Below are the code and all the weights of a small trained network. Each question names an input and a target symbol and asks about switching units off, where a switched-off unit gives its printed mean instead of its output.

import numpy as np


def w(rows, s, z=0):
    codes = np.array(rows[::2]) - 128.0
    scale = np.full(codes.shape[1], s)
    scale[-1] = z or s
    return codes * scale


def f(y):
    return y / 2 * (1 + np.tanh(0.7978845608 * (y + 0.044715 * y**3)))


def softmax(a):
    e = np.exp(a - a.max(-1, keepdims=True))
    return e / e.sum(-1, keepdims=True)


def log_softmax(a):
    a = a - a.max(-1, keepdims=True)
    return a - np.log(np.exp(a).sum(-1, keepdims=True))


def net(x, mask):
    ids = ['ΔΘΣαβεζημξπφψω'.index(c) for c in x.split()]
    T = len(ids)
    res = E[ids] + P[:T]
    u = 0
    for l in range(2):
        r = res
        for j in range(2):
            rows = slice(2 * j, 2 * j + 2)
            q, k, v = (r @ M[l][rows].T for M in (Q, K, V))
            z = softmax(np.where(np.tri(T) > 0, q @ k.T / 2**0.5, -1e9)) @ v
            o = O[l][rows]
            res = res + np.where(mask[u + j], z, o[:, -1]) @ o[:, :-1]
        u += 2
        y = f(res @ A[l][:, :-1].T + A[l][:, -1])
        res = res + np.where(mask[u : u + 8], y, B[l][:, -1]) @ B[l][:, :-1]
        u += 8
    return log_softmax(res[-1] @ U[:, :-1].T + U[:, -1])


Q, K, V, O, A, B = {}, {}, {}, {}, {}, {}
E = w([
[35,79,118,156,107,108,126,46,146,61,73],'Δ',
[12,130,107,103,157,128,107,104,126,95,94],'Θ',
[75,172,94,147,67,108,126,104,146,70,76],'Σ',
[70,82,151,186,102,125,92,95,151,112,65],'α',
[42,110,123,154,104,167,112,95,60,160,68],'β',
[192,96,160,122,141,109,99,60,159,115,224],'ε',
[227,101,116,82,136,186,68,75,150,144,98],'ζ',
[87,179,134,183,62,114,108,138,102,117,103],'η',
[169,103,155,75,138,110,177,129,142,109,148],'μ',
[193,102,120,144,122,107,124,107,186,61,251],'ξ',
[64,114,117,162,57,153,102,143,152,118,97],'π',
[100,134,148,212,65,81,128,64,99,80,93],'φ',
[204,132,95,84,148,166,116,48,50,111,171],'ψ',
[57,125,146,180,90,146,93,147,141,148,118],'ω',
],0.015)
P = w([
[176,152,2,120,141,63,63,144,129,246,109],'0',
[63,127,131,126,51,176,111,140,92,132,147],'1',
[73,146,133,130,73,160,104,135,93,140,141],'2',
[78,153,131,148,85,174,111,148,104,143,129],'3',
[81,148,153,154,101,189,126,129,105,132,132],'4',
[78,156,147,157,115,187,127,133,100,133,127],'5',
[77,159,146,166,117,191,140,133,106,124,119],'6',
[76,160,142,166,125,195,140,122,105,122,112],'7',
[78,166,135,168,128,190,146,128,98,122,109],'8',
],0.0088)
Q[0] = w([
[108,129,135,137,119,136,127,130,131,127,125],'L0H1',
[96,127,129,127,113,128,143,132,123,126,117],'L0H1',
[50,163,73,124,133,165,20,78,33,198,3],'L0H2',
[103,93,186,127,85,190,142,95,138,40,190],'L0H2',
],0.055)
K[0] = w([
[128,130,120,139,128,127,133,124,127,131,126],'L0H1',
[134,112,119,118,124,95,152,136,130,157,122],'L0H1',
[187,144,3,218,115,81,90,88,157,187,54],'L0H2',
[143,95,149,78,126,61,168,137,147,183,125],'L0H2',
],0.057)
V[0] = w([
[132,178,117,53,137,178,175,187,184,62,115],'L0H1',
[145,93,242,131,134,120,242,117,104,173,108],'L0H1',
[183,59,136,115,98,169,103,104,196,75,5],'L0H2',
[167,211,44,132,96,119,211,90,70,97,116],'L0H2',
],0.019)
O[0] = w([
[74,226,226,121,203,151,149,152,188,156,184,53],'L0H1',
[140,101,69,186,130,202,254,147,146,99,69,3],'L0H1',
[110,159,3,149,94,91,221,101,108,201,237,141],'L0H2',
[160,138,215,108,73,111,126,1,207,187,56,164],'L0H2',
],0.0057,0.02)
A[0] = w([
[153,112,153,192,131,169,123,129,160,95,169,51],'L0N1',
[170,174,123,219,248,200,205,132,158,125,77,3],'L0N2',
[125,182,109,169,185,175,188,171,158,104,115,122],'L0N3',
[186,119,161,87,144,161,129,121,135,110,147,176],'L0N4',
[63,135,149,131,84,134,159,172,116,140,116,123],'L0N5',
[136,134,169,122,175,160,235,165,142,113,93,79],'L0N6',
[65,148,112,151,103,105,138,123,154,158,133,84],'L0N7',
[157,139,110,145,194,150,171,179,195,183,105,48],'L0N8',
],0.017,0.0058)
B[0] = w([
[127,144,142,110,105,168,128,89,102,158,106,139],'L0N1',
[130,129,229,144,119,79,2,74,92,244,203,131],'L0N2',
[119,82,151,133,68,105,107,89,121,136,143,132],'L0N3',
[121,114,93,140,118,134,167,110,137,158,177,208],'L0N4',
[148,134,127,125,163,105,137,102,145,104,104,155],'L0N5',
[101,171,157,179,168,153,143,99,136,96,61,147],'L0N6',
[93,142,143,185,150,138,136,109,129,161,133,253],'L0N7',
[140,105,130,111,95,111,54,123,138,121,138,129],'L0N8',
],0.018,0.0071)
Q[1] = w([
[249,135,162,36,162,200,189,112,182,149,200],'L1H1',
[32,139,176,219,111,99,130,101,129,110,53],'L1H1',
[65,107,125,169,80,100,75,96,130,120,39],'L1H2',
[168,113,161,91,126,204,254,30,158,124,166],'L1H2',
],0.061)
K[1] = w([
[116,100,172,122,106,171,191,162,124,60,125],'L1H1',
[175,120,116,118,120,58,54,146,186,161,129],'L1H1',
[151,138,97,98,137,44,103,165,130,185,77],'L1H2',
[118,138,182,99,132,161,254,204,168,80,97],'L1H2',
],0.076)
V[1] = w([
[42,58,128,130,154,131,112,132,189,131,172],'L1H1',
[91,105,131,178,17,165,155,155,136,151,126],'L1H1',
[176,100,121,180,164,52,146,59,161,21,214],'L1H2',
[219,221,151,247,26,86,91,220,213,79,165],'L1H2',
],0.015)
O[1] = w([
[129,133,78,77,219,155,59,95,91,133,116,186],'L1H1',
[124,77,80,85,134,50,132,1,109,86,89,155],'L1H1',
[91,89,81,66,142,227,135,128,167,182,63,204],'L1H2',
[47,50,227,99,158,136,157,112,5,133,149,1],'L1H2',
],0.0061,0.0099)
A[1] = w([
[116,145,96,165,154,129,141,129,143,137,129,157],'L1N1',
[155,96,86,89,107,107,133,157,113,138,172,103],'L1N2',
[88,124,97,166,144,93,138,160,80,118,153,118],'L1N3',
[149,83,118,158,168,115,137,200,66,61,122,102],'L1N4',
[106,95,75,168,127,123,112,199,98,73,92,89],'L1N5',
[137,95,107,76,94,130,161,144,126,107,97,136],'L1N6',
[125,144,112,73,187,114,253,195,140,71,130,91],'L1N7',
[141,138,189,107,134,119,93,125,141,132,102,2],'L1N8',
],0.017,0.013)
B[1] = w([
[108,95,165,149,76,152,169,160,66,76,149,255],'L1N1',
[130,149,182,90,167,114,181,126,149,99,122,210],'L1N2',
[116,36,115,115,168,114,116,184,251,154,95,191],'L1N3',
[116,153,159,73,40,220,133,81,159,137,202,139],'L1N4',
[185,208,101,151,214,84,210,135,68,177,83,159],'L1N5',
[148,168,168,141,101,152,95,189,132,213,156,192],'L1N6',
[85,105,42,151,90,63,48,41,91,139,126,150],'L1N7',
[45,159,37,83,150,83,213,193,117,117,147,214],'L1N8',
],0.011)
U = w([
[107,92,79,113,131,168,106,150,114,136,82,57],'Δ',
[111,138,169,202,156,197,117,97,146,71,34,214],'Θ',
[134,76,125,164,167,110,46,117,146,119,113,129],'Σ',
[130,71,104,128,99,107,139,165,72,88,118,114],'α',
[146,88,130,154,85,131,95,134,108,167,92,67],'β',
[152,128,93,184,164,164,100,138,100,175,96,82],'ε',
[135,155,83,177,153,154,65,168,124,101,159,134],'ζ',
[154,79,2,173,109,173,113,91,75,137,181,169],'η',
[197,100,106,99,145,160,148,113,140,143,200,254],'μ',
[182,133,103,193,141,97,102,116,111,112,111,128],'ξ',
[123,87,83,210,122,140,153,155,142,160,158,41],'π',
[112,134,73,139,100,133,127,132,188,123,66,38],'φ',
[94,168,113,188,153,113,131,74,132,192,142,25],'ψ',
[134,85,51,168,160,126,165,134,134,138,89,82],'ω',
],0.0055,0.0097)

Each question gives the input, a string of symbols that net reads in full, and the target symbol t.
The units are the heads (2 rows each of Q, K, V and O) and the neurons (one row each of A and B). Each row of codes is followed by its name. A weight is (code - 128) times the scale printed after its matrix; where a second scale follows, it is the last column's (O, A, B and U).
mask holds one flag per unit, layer by layer, with each layer's heads first. A switched-off unit (its flag False) gives its mean, the last column of its rows in O or B, instead of its output. The means were averaged over made-up inputs and are rounded, as every weight is.
A unit's drop is (log p(t) with every unit on - log p(t) with that unit switched off) / (log p(t) with every unit on - log p(t) with every unit switched off).
top k neurons: the k neurons with the biggest drops, biggest first
top k neurons in layer l: the k neurons of layer l with the biggest drops, biggest first
heads that matter: for each layer, one digit per head in row order, 1 if its drop is at least 0.15 and else 0, layers parted by /
drop when u is switched off: that unit's drop, to one decimal
input β Σ μ ζ Θ Θ, target ξ: heads that matter -> 10 / 01
input α α Θ φ Δ φ Θ, target ω: heads that matter -> 11 / 00
input ω μ ω Θ μ ψ μ η, target μ: top 2 neurons -> [L1N4, L0N7]
input β Δ η, target ξ: heads that matter -> 10 / 01
input Σ π Θ, target ψ: heads that matter -> 11 / 00
input ζ μ ζ μ ξ π Δ, target π: heads that matter -> 01 / 00
input β ξ Θ φ π, target ξ: heads that matter -> 10 / 01
input ε β μ Δ, target ε: top 2 neurons -> [L1N5, L1N6]
input π Δ μ π ψ μ ε η Θ, target Σ: heads that matter -> 00 / 01
input μ μ Δ φ, target Θ: heads that matter -> 10 / 00
input ζ Δ η Δ μ π Δ β, target π: top 3 neurons -> [L0N7, L1N3, L1N1]
input Θ Σ ψ ω π, target ζ: heads that matter -> 10 / 10
input Δ μ μ Σ β Θ β, target η: heads that matter -> 01 / 01
input φ Θ ε Θ, target β: heads that matter -> 11 / 10
input η ξ β α Δ β, target α: heads that matter -> 01 / 01
input Σ μ β π, target ψ: heads that matter -> 11 / 00
input π μ μ β, target Σ: top neuron -> [L1N3]
input α ξ Σ μ π ψ Σ, target ω: top neuron -> [L1N3]
input ε μ Θ Δ Δ ω α π μ, target η: top 2 neurons -> [L1N7, L0N2]
input ω π π β β, target μ: heads that matter -> 01 / 01
input α μ μ ζ η, target ω: top 2 neurons -> [L1N3, L1N5]
input Δ μ μ ξ α Δ μ π, target η: top neuron -> [L0N7]
input ε ε μ π, target ε: top 2 neurons -> [L1N5, L1N6]
input μ Θ Σ η μ π η φ μ, target Θ: top 2 neurons in layer 0 -> [L0N6, L0N4]
input ζ ξ ξ η, target π: top 2 neurons -> [L0N7, L1N3]
input μ π π Δ π ε Δ ω, target Θ: drop when L0H1 is switched off -> 0.4
input π Δ β Δ, target Σ: drop when L1N3 is switched off -> 0.3
